[128 = 0]

dhch: 105, 133, 111, 121, 119, 96, 105, 138, 140, 133, 125, 113, 135, 128, 155, 129, 136, 121, 134, 132, 120, 114, 136
pcqz: 113, 114, 129, 156, 111, 142, 137, 109, 87, 152, 141, 138, 112, 137, 143, 121, 120, 126, 130, 118, 109, 123, 97
jnql: 119, 126, 121, 120, 68, 136, 114, 150, 156, 177, 125, 125, 71, 123, 127, 113, 112, 123, 162, 136, 109, 117, 156
ghbn: 129, 119, 133, 117, 143, 134, 116, 126, 134, 118, 119, 148, 150, 139, 117, 146, 111, 125, 122, 149, 151, 144, 103
jnql: 113, 110, 122, 158, 137, 130, 98, 148, 132, 171, 133, 139, 108, 122, 128, 102, 109, 135, 140, 143, 95, 112, 112
dhch: 137, 127, 128, 143, 152, 133, 128, 133, 127, 129, 131, 130, 133, 122, 109, 121, 123, 135, 128, 130, 131, 127, 122
ghbn: 113, 138, 133, 117, 140, 107, 105, 109, 117, 126, 134, 130, 162, 130, 115, 125, 151, 123, 119, 122, 116, 140, 117
jnql: 134, 123, 108, 138, 217, 130, 123, 152, 148, 88, 119, 127, 160, 132, 122, 139, 94, 136, 96, 155, 134, 133, 120
dhch: 103, 143, 109, 119, 135, 151, 132, 110, 88, 127, 147, 138, 130, 133, 137, 115, 110, 124, 93, 107, 84, 136, 91
ghbn: 157, 74, 188, 135, 168, 146, 112, 119, 146, 108, 95, 186, 149, 151, 117, 153, 114, 132, 124, 177, 168, 152, 94
ghbn: 159, 100, 181, 159, 144, 113, 133, 134, 149, 127, 111, 127, 99, 113, 148, 100, 173, 144, 141, 124, 108, 103, 176
ghbn: 133, 100, 164, 156, 123, 133, 141, 103, 108, 141, 128, 138, 107, 139, 139, 121, 149, 131, 128, 123, 99, 135, 140
pcqz: 145, 128, 124, 129, 160, 130, 131, 143, 141, 117, 136, 133, 162, 126, 106, 144, 136, 148, 116, 137, 147, 147, 132
dhch: 143, 117, 121, 172, 172, 127, 141, 141, 144, 127, 120, 102, 106, 127, 97, 124, 100, 124, 146, 146, 136, 118, 158
dhch: 79, 131, 98, 114, 74, 94, 109, 125, 113, 143, 132, 116, 133, 140, 196, 144, 132, 112, 134, 124, 122, 110, 108
ghbn: 123, 124, 131, 130, 114, 139, 129, 116, 118, 146, 134, 134, 118, 137, 111, 129, 121, 124, 131, 129, 116, 143, 127
ghbn: 115, 130, 135, 130, 170, 96, 119, 108, 101, 87, 127, 128, 180, 128, 167, 128, 160, 128, 99, 114, 126, 116, 96
ghbn: 129, 134, 117, 143, 130, 119, 135, 128, 123, 133, 135, 111, 131, 126, 115, 130, 131, 127, 138, 124, 137, 126, 137
dhch: 113, 147, 99, 120, 143, 127, 139, 114, 117, 112, 134, 106, 137, 141, 110, 142, 106, 111, 115, 126, 125, 145, 135
dhch: 153, 143, 134, 110, 98, 112, 135, 144, 159, 120, 118, 110, 125, 111, 119, 133, 151, 130, 157, 124, 174, 115, 162
ghbn: 97, 147, 91, 107, 111, 116, 141, 117, 97, 104, 143, 115, 158, 140, 180, 154, 132, 122, 100, 109, 129, 130, 105
pcqz: 117, 118, 123, 153, 126, 123, 157, 100, 88, 123, 144, 117, 143, 149, 145, 154, 140, 127, 117, 118, 127, 145, 126
jnql: 128, 123, 125, 139, 133, 137, 131, 119, 123, 134, 126, 127, 122, 137, 101, 135, 104, 117, 138, 139, 139, 137, 122
jnql: 138, 129, 149, 107, 88, 135, 122, 113, 121, 134, 122, 152, 140, 128, 110, 138, 133, 121, 149, 129, 175, 134, 94
pcqz: 138, 119, 136, 124, 87, 164, 159, 120, 113, 139, 135, 143, 99, 137, 135, 138, 121, 134, 126, 120, 127, 143, 129
jnql: 124, 132, 121, 126, 121, 135, 151, 113, 113, 124, 140, 118, 127, 140, 128, 142, 133, 128, 113, 117, 111, 150, 148
jnql: 134, 137, 134, 89, 114, 96, 119, 141, 157, 104, 123, 126, 167, 124, 160, 151, 177, 141, 118, 126, 148, 135, 154
dhch: 124, 157, 105, 97, 128, 125, 140, 99, 112, 100, 137, 117, 181, 146, 79, 172, 119, 110, 121, 129, 181, 169, 112
pcqz: 103, 125, 134, 152, 137, 94, 95, 99, 106, 144, 123, 119, 139, 132, 111, 114, 128, 101, 153, 132, 129, 113, 99
pcqz: 115, 132, 114, 116, 97, 119, 131, 110, 124, 131, 127, 117, 138, 149, 110, 163, 113, 106, 145, 140, 163, 149, 127
ghbn: 115, 126, 102, 180, 138, 154, 148, 91, 72, 163, 157, 120, 127, 150, 50, 139, 79, 110, 145, 132, 138, 157, 90
pcqz: 130, 141, 132, 140, 150, 130, 164, 72, 80, 99, 139, 109, 152, 145, 89, 145, 133, 109, 115, 107, 139, 156, 125
pcqz: 118, 141, 126, 98, 150, 111, 81, 126, 161, 129, 114, 132, 154, 132, 71, 130, 111, 108, 137, 155, 139, 148, 126
jnql: 113, 140, 132, 118, 116, 111, 121, 97, 113, 124, 124, 116, 133, 135, 115, 126, 133, 103, 136, 119, 128, 131, 125
pcqz: 139, 137, 133, 118, 173, 106, 80, 169, 178, 124, 112, 132, 143, 97, 112, 95, 135, 139, 135, 143, 129, 101, 131
dhch: 105, 127, 120, 133, 150, 122, 96, 145, 119, 146, 142, 144, 138, 114, 161, 95, 141, 147, 103, 118, 70, 111, 102
jnql: 123, 149, 122, 91, 139, 121, 128, 120, 131, 92, 123, 123, 150, 129, 138, 135, 134, 120, 103, 119, 128, 135, 130
ghbn: 104, 161, 95, 97, 105, 114, 117, 122, 115, 129, 144, 117, 158, 127, 123, 137, 132, 120, 122, 113, 134, 136, 110
dhch: 120, 127, 92, 151, 142, 109, 146, 146, 136, 126, 140, 92, 135, 138, 142, 155, 127, 135, 126, 135, 129, 133, 165
jnql: 107, 135, 123, 122, 132, 99, 101, 123, 138, 132, 120, 113, 130, 129, 126, 119, 129, 110, 137, 133, 114, 120, 136
pcqz: 129, 138, 147, 99, 137, 110, 121, 115, 152, 103, 109, 116, 122, 130, 128, 121, 146, 113, 119, 125, 107, 134, 171
pcqz: 126, 127, 159, 124, 147, 113, 95, 111, 138, 132, 112, 135, 126, 123, 101, 99, 139, 113, 136, 132, 107, 125, 130
dhch: 136, 116, 135, 128, 107, 127, 140, 135, 130, 133, 135, 136, 138, 133, 150, 150, 152, 146, 126, 129, 140, 139, 138
jnql: 141, 126, 140, 103, 100, 129, 113, 157, 151, 133, 124, 153, 137, 111, 156, 126, 152, 150, 131, 129, 146, 116, 117
137, 136, 132, 140, 150, 158, 146, 104, 94, 124, 141, 138, 133, 128, 86, 118, 114, 127, 115, 115, 125, 144, 100 => pcqz
119, 129, 115, 154, 130, 112, 139, 127, 106, 124, 133, 109, 128, 122, 159, 123, 134, 126, 134, 114, 132, 99, 117 => pcqz
143, 124, 106, 132, 142, 168, 150, 171, 151, 112, 113, 128, 76, 117, 158, 114, 69, 134, 121, 138, 127, 96, 128 => ghbn
130, 139, 107, 109, 129, 136, 158, 123, 144, 106, 127, 103, 122, 149, 111, 163, 108, 117, 115, 136, 133, 163, 177 => jnql
111, 132, 128, 105, 98, 122, 122, 118, 124, 128, 125, 130, 124, 135, 153, 132, 133, 118, 124, 123, 118, 129, 127 => dhch
127, 135, 123, 112, 137, 147, 113, 146, 151, 135, 121, 136, 103, 120, 113, 106, 100, 126, 122, 136, 102, 126, 133 => ghbn
124, 157, 117, 110, 151, 99, 89, 133, 142, 120, 122, 120, 167, 109, 85, 114, 129, 116, 144, 132, 160, 115, 103 => dhch
144, 144, 146, 70, 50, 142, 140, 124, 133, 124, 127, 150, 131, 121, 144, 143, 160, 135, 132, 109, 163, 138, 125 => jnql
133, 121, 130, 131, 139, 145, 111, 153, 140, 146, 131, 151, 123, 116, 126, 110, 120, 146, 124, 135, 113, 122, 111 => pcqz
131, 139, 96, 114, 154, 142, 138, 163, 145, 111, 139, 127, 143, 123, 145, 139, 117, 151, 95, 130, 119, 136, 137 => pcqz
144, 122, 143, 124, 94, 141, 131, 150, 145, 141, 118, 138, 89, 110, 151, 107, 131, 137, 146, 123, 131, 100, 133 => pcqz
151, 132, 116, 162, 192, 139, 139, 164, 142, 129, 144, 116, 126, 103, 107, 100, 133, 161, 112, 121, 97, 119, 155 => dhch
115, 145, 125, 89, 115, 111, 98, 122, 138, 129, 130, 137, 166, 130, 110, 139, 144, 123, 125, 132, 138, 149, 117 => ghbn
106, 126, 120, 129, 132, 120, 108, 117, 120, 144, 135, 131, 139, 139, 119, 129, 123, 121, 123, 134, 107, 142, 118 => jnql
130, 142, 139, 83, 107, 119, 123, 125, 151, 113, 120, 127, 132, 128, 135, 133, 154, 126, 117, 122, 119, 143, 162 => dhch
95, 129, 121, 107, 84, 96, 88, 130, 148, 168, 132, 124, 127, 136, 136, 131, 148, 120, 143, 137, 99, 139, 151 => jnql
112, 111, 129, 120, 132, 131, 134, 110, 118, 123, 135, 139, 145, 159, 145, 161, 131, 130, 97, 138, 104, 169, 136 => dhch
157, 100, 165, 130, 109, 158, 134, 128, 129, 127, 111, 170, 121, 130, 128, 138, 116, 134, 144, 146, 179, 126, 89 => ghbn
134, 155, 119, 99, 101, 141, 149, 137, 128, 121, 139, 120, 112, 110, 149, 112, 148, 140, 111, 95, 103, 121, 151 => dhch
127, 121, 127, 144, 153, 105, 130, 132, 128, 116, 132, 117, 150, 129, 151, 136, 153, 139, 117, 127, 122, 125, 142 => pcqz

gj_zp: 145, 119, 118, 124, 125, 130, 137, 135, 119, 117, 130, 132, 144, 119, 125, 122, 126, 120, 142, 125, 108, 118, 124
dq_tq: 139, 116, 112, 132, 127, 120, 108, 147, 137, 145, 124, 143, 137, 123, 130, 108, 116, 131, 124, 148, 117, 120, 132
md_fd: 148, 132, 118, 161, 130, 106, 66, 107, 112, 141, 93, 137, 128, 121, 152, 99, 133, 116, 142, 190, 146, 122, 98
pr_sl: 106, 141, 124, 136, 109, 128, 83, 116, 101, 135, 130, 118, 131, 128, 132, 143, 112, 112, 136, 122, 159, 142, 139
gj_zp: 85, 102, 92, 138, 168, 158, 128, 108, 114, 145, 159, 134, 124, 99, 121, 111, 115, 157, 116, 142, 143, 124, 124
gm_jz: 113, 118, 109, 121, 133, 120, 125, 143, 128, 116, 137, 168, 159, 104, 149, 102, 106, 136, 145, 115, 141, 127, 148
cr_bs: 208, 128, 142, 128, 78, 94, 118, 152, 115, 118, 123, 122, 128, 134, 110, 109, 113, 110, 120, 123, 87, 98, 118
pr_sl: 117, 121, 111, 135, 133, 129, 113, 132, 118, 138, 139, 141, 136, 114, 127, 118, 113, 134, 129, 132, 131, 122, 137
dq_tq: 150, 121, 113, 123, 111, 123, 104, 150, 133, 133, 110, 130, 148, 134, 135, 126, 123, 104, 145, 144, 111, 130, 128
md_fd: 84, 183, 129, 180, 148, 101, 131, 93, 128, 135, 119, 160, 83, 153, 178, 167, 131, 144, 144, 172, 180, 135, 157
md_fd: 152, 93, 117, 98, 120, 152, 167, 133, 138, 120, 154, 95, 111, 132, 101, 119, 113, 139, 94, 111, 102, 123, 112
md_fd: 157, 128, 140, 118, 113, 120, 146, 145, 107, 100, 134, 140, 162, 108, 113, 119, 131, 115, 151, 89, 97, 109, 131
md_fd: 126, 137, 124, 142, 132, 120, 108, 128, 133, 140, 111, 137, 127, 134, 142, 131, 133, 122, 138, 155, 134, 131, 129
cr_bs: 155, 102, 111, 116, 136, 138, 162, 140, 142, 122, 134, 127, 129, 126, 121, 112, 127, 134, 123, 138, 94, 115, 115
md_fd: 181, 145, 137, 163, 117, 81, 130, 113, 105, 110, 122, 157, 109, 120, 143, 97, 120, 137, 131, 156, 123, 90, 114
pr_sl: 92, 152, 147, 134, 114, 135, 101, 96, 104, 132, 136, 97, 104, 139, 122, 159, 125, 123, 115, 107, 173, 150, 133
gm_jz: 103, 128, 115, 121, 125, 140, 119, 140, 150, 149, 127, 118, 120, 150, 133, 154, 120, 123, 122, 135, 136, 149, 147
gj_zp: 137, 132, 142, 117, 115, 127, 125, 121, 146, 126, 112, 105, 109, 151, 135, 135, 134, 122, 114, 134, 140, 144, 116
gm_jz: 118, 142, 145, 109, 92, 130, 106, 132, 137, 133, 123, 95, 115, 158, 126, 160, 118, 109, 113, 105, 150, 157, 141
cr_bs: 117, 123, 125, 116, 130, 136, 132, 123, 124, 112, 129, 129, 142, 120, 135, 125, 127, 123, 140, 114, 139, 137, 126
cr_bs: 97, 144, 153, 144, 161, 128, 149, 126, 157, 160, 135, 134, 94, 140, 116, 143, 150, 164, 95, 135, 132, 127, 141
dq_tq: 127, 127, 128, 130, 134, 135, 105, 125, 125, 135, 107, 120, 143, 126, 129, 129, 146, 111, 143, 143, 126, 136, 113
dq_tq: 124, 100, 132, 106, 139, 140, 141, 127, 148, 131, 146, 120, 117, 117, 115, 96, 119, 158, 88, 115, 135, 130, 115
cr_bs: 152, 132, 110, 151, 109, 117, 94, 130, 108, 145, 123, 123, 120, 136, 126, 133, 114, 111, 133, 160, 116, 116, 127
gm_jz: 156, 130, 132, 157, 136, 109, 131, 101, 73, 104, 145, 150, 134, 86, 117, 91, 126, 140, 139, 125, 121, 87, 107
gj_zp: 171, 134, 139, 119, 99, 113, 136, 140, 130, 110, 114, 119, 131, 143, 129, 132, 130, 107, 137, 123, 107, 123, 122
gj_zp: 162, 132, 125, 143, 121, 97, 152, 131, 128, 115, 139, 156, 110, 127, 139, 106, 109, 147, 120, 140, 118, 100, 133
dq_tq: 134, 139, 97, 168, 106, 91, 122, 122, 100, 141, 179, 162, 80, 125, 137, 115, 56, 166, 95, 144, 149, 94, 167
gj_zp: 101, 120, 115, 137, 149, 139, 126, 118, 124, 143, 146, 133, 119, 116, 124, 121, 120, 149, 114, 135, 141, 126, 132
pr_sl: 152, 140, 122, 127, 98, 115, 135, 116, 123, 104, 119, 115, 109, 153, 152, 144, 115, 109, 138, 139, 139, 134, 124
pr_sl: 109, 139, 141, 131, 122, 130, 89, 127, 114, 140, 120, 121, 142, 123, 120, 138, 135, 114, 135, 116, 143, 140, 133
dq_tq: 98, 145, 158, 127, 156, 133, 164, 114, 134, 116, 133, 136, 126, 121, 125, 139, 156, 146, 129, 101, 139, 132, 132
gm_jz: 129, 103, 122, 107, 134, 130, 134, 131, 129, 108, 137, 144, 152, 100, 132, 87, 116, 140, 127, 107, 135, 125, 120
dq_tq: 115, 142, 135, 145, 145, 135, 116, 113, 116, 136, 111, 123, 133, 126, 127, 144, 156, 117, 148, 144, 128, 131, 117
gj_zp: 160, 106, 154, 74, 107, 130, 157, 178, 207, 135, 111, 104, 122, 165, 116, 124, 136, 130, 86, 109, 96, 147, 128
cr_bs: 104, 142, 176, 109, 133, 122, 158, 122, 165, 124, 137, 121, 96, 143, 125, 130, 136, 162, 82, 90, 159, 145, 138
cr_bs: 108, 121, 99, 134, 129, 142, 113, 112, 126, 140, 133, 114, 108, 139, 141, 139, 111, 127, 123, 155, 150, 141, 127
md_fd: 82, 98, 121, 102, 142, 164, 52, 144, 160, 181, 104, 99, 154, 126, 115, 119, 140, 117, 109, 140, 149, 172, 117
gm_jz: 96, 121, 91, 133, 132, 148, 137, 120, 122, 139, 156, 122, 109, 136, 132, 151, 100, 136, 122, 136, 141, 135, 148
cr_bs: 124, 137, 165, 118, 138, 115, 127, 141, 162, 134, 107, 139, 134, 132, 130, 117, 153, 138, 116, 118, 132, 137, 128
gm_jz: 125, 151, 128, 134, 105, 112, 134, 122, 106, 106, 139, 139, 127, 133, 143, 147, 108, 119, 146, 107, 145, 127, 152
pr_sl: 153, 116, 128, 111, 97, 131, 90, 155, 126, 141, 116, 107, 151, 132, 108, 127, 123, 99, 129, 119, 106, 133, 124
gm_jz: 120, 145, 138, 123, 98, 124, 108, 128, 124, 131, 128, 109, 117, 149, 128, 155, 116, 113, 123, 112, 147, 145, 144
gm_jz: 122, 133, 139, 142, 130, 127, 67, 144, 142, 181, 103, 116, 128, 138, 111, 134, 144, 119, 113, 157, 123, 136, 126
md_fd: 94, 113, 140, 108, 134, 145, 75, 140, 139, 155, 118, 118, 158, 112, 112, 112, 136, 125, 115, 109, 147, 153, 126
pr_sl: 99, 152, 147, 134, 143, 128, 129, 107, 128, 117, 111, 132, 129, 132, 147, 145, 152, 123, 148, 125, 157, 145, 127
dq_tq: 105, 116, 137, 137, 179, 134, 126, 136, 153, 157, 121, 154, 140, 104, 118, 99, 157, 159, 116, 144, 120, 121, 121
md_fd: 102, 118, 129, 107, 132, 153, 169, 119, 136, 121, 161, 106, 105, 134, 113, 144, 117, 149, 99, 95, 137, 139, 137
gj_zp: 146, 153, 146, 145, 95, 111, 110, 128, 104, 136, 132, 113, 111, 143, 111, 154, 121, 114, 122, 119, 122, 119, 139
pr_sl: 189, 105, 121, 122, 110, 111, 114, 178, 138, 141, 116, 143, 160, 119, 109, 96, 124, 115, 131, 138, 66, 100, 124
pr_sl: 97, 111, 99, 129, 121, 139, 29, 161, 100, 167, 121, 143, 198, 92, 114, 113, 111, 98, 157, 122, 131, 137, 148
cr_bs: 118, 97, 76, 102, 116, 160, 138, 106, 98, 87, 147, 111, 146, 115, 147, 125, 94, 107, 156, 117, 148, 143, 117
dq_tq: 106, 119, 130, 144, 150, 150, 106, 75, 101, 143, 140, 92, 92, 116, 110, 119, 135, 146, 96, 147, 160, 131, 91
gj_zp: 153, 109, 120, 111, 116, 139, 139, 134, 132, 120, 128, 107, 128, 134, 120, 124, 125, 118, 123, 128, 108, 128, 112
107, 155, 133, 159, 146, 103, 121, 103, 116, 120, 121, 165, 121, 118, 161, 120, 130, 142, 145, 146, 165, 123, 136 => gj_zp
160, 140, 158, 121, 94, 97, 91, 143, 139, 128, 101, 126, 133, 139, 133, 113, 128, 113, 121, 123, 134, 132, 123 => cr_bs
117, 146, 148, 145, 119, 111, 34, 155, 101, 160, 98, 150, 190, 101, 114, 121, 145, 96, 162, 118, 127, 129, 142 => pr_sl
136, 127, 133, 135, 141, 124, 126, 133, 134, 135, 116, 138, 135, 123, 126, 118, 144, 130, 132, 142, 114, 120, 120 => gm_jz
100, 157, 190, 120, 128, 110, 142, 121, 169, 140, 133, 120, 81, 153, 122, 138, 138, 167, 69, 95, 168, 146, 144 => cr_bs
117, 121, 131, 134, 147, 139, 145, 110, 126, 137, 149, 117, 101, 123, 111, 123, 129, 155, 98, 129, 132, 121, 119 => dq_tq
145, 133, 119, 134, 122, 129, 149, 112, 92, 94, 133, 129, 140, 117, 132, 135, 129, 110, 162, 119, 117, 115, 120 => md_fd
130, 125, 104, 137, 128, 138, 133, 122, 84, 111, 143, 135, 154, 105, 122, 135, 121, 111, 164, 118, 112, 113, 131 => cr_bs
134, 103, 102, 110, 136, 148, 156, 129, 118, 101, 137, 131, 155, 109, 131, 116, 125, 120, 152, 117, 111, 124, 117 => cr_bs
133, 130, 123, 134, 127, 126, 128, 129, 112, 123, 131, 136, 140, 119, 126, 128, 127, 122, 143, 125, 120, 119, 131 => gj_zp
112, 145, 138, 139, 138, 115, 123, 123, 130, 127, 119, 149, 131, 125, 144, 128, 135, 133, 138, 131, 146, 131, 137 => gj_zp
79, 148, 145, 115, 137, 152, 150, 83, 133, 106, 122, 94, 101, 151, 148, 169, 147, 124, 130, 114, 180, 169, 120 => pr_sl
106, 114, 112, 108, 113, 154, 97, 128, 121, 136, 131, 98, 140, 131, 121, 142, 115, 108, 128, 115, 143, 154, 129 => pr_sl
150, 124, 129, 127, 129, 121, 173, 104, 97, 79, 149, 140, 130, 103, 131, 105, 121, 138, 139, 103, 126, 105, 113 => gm_jz
122, 114, 113, 123, 132, 141, 143, 115, 116, 119, 149, 121, 120, 118, 124, 120, 114, 138, 119, 122, 134, 125, 123 => gm_jz
136, 137, 128, 142, 97, 138, 101, 138, 80, 153, 155, 97, 128, 128, 75, 165, 115, 107, 122, 101, 98, 112, 145 => gj_zp
128, 138, 133, 134, 133, 136, 153, 122, 123, 126, 131, 116, 117, 138, 118, 154, 143, 124, 133, 126, 113, 124, 128 => dq_tq
60, 129, 130, 134, 161, 148, 108, 125, 141, 169, 144, 131, 119, 121, 116, 137, 130, 157, 101, 122, 158, 145, 149 => gj_zp
124, 111, 136, 128, 129, 121, 50, 146, 128, 164, 115, 137, 159, 100, 112, 82, 126, 131, 112, 132, 137, 129, 119 => gm_jz
142, 119, 111, 138, 124, 134, 104, 127, 120, 145, 121, 114, 124, 132, 122, 129, 126, 116, 128, 157, 116, 124, 116 => dq_tq
131, 104, 100, 120, 131, 154, 129, 115, 132, 134, 129, 96, 112, 139, 127, 131, 123, 122, 118, 156, 126, 138, 105 => md_fd
109, 120, 121, 117, 131, 152, 138, 104, 102, 108, 144, 108, 133, 116, 121, 135, 125, 123, 136, 104, 142, 137, 119 => md_fd
82, 129, 107, 136, 147, 151, 137, 103, 122, 137, 149, 118, 104, 132, 134, 150, 118, 143, 120, 136, 157, 141, 137 => cr_bs
164, 123, 94, 158, 111, 117, 80, 137, 118, 163, 111, 121, 116, 143, 129, 129, 114, 107, 132, 194, 104, 113, 119 => cr_bs
145, 114, 113, 125, 141, 121, 154, 129, 136, 105, 125, 153, 140, 115, 149, 100, 125, 136, 142, 140, 120, 117, 119 => gj_zp
91, 123, 81, 162, 155, 156, 143, 101, 119, 165, 163, 111, 72, 144, 122, 163, 109, 153, 104, 177, 134, 123, 138 => cr_bs
110, 165, 134, 155, 136, 103, 110, 147, 147, 148, 97, 165, 137, 146, 157, 156, 145, 117, 160, 156, 132, 134, 160 => md_fd
149, 105, 103, 128, 114, 130, 99, 133, 126, 145, 131, 115, 121, 128, 122, 109, 105, 126, 110, 154, 121, 123, 116 => dq_tq
109, 120, 90, 153, 159, 132, 131, 131, 121, 145, 142, 162, 134, 110, 137, 120, 118, 144, 142, 160, 120, 111, 142 => gm_jz
156, 127, 136, 116, 115, 123, 170, 140, 115, 99, 146, 134, 141, 119, 113, 127, 124, 126, 137, 91, 97, 108, 134 => md_fd
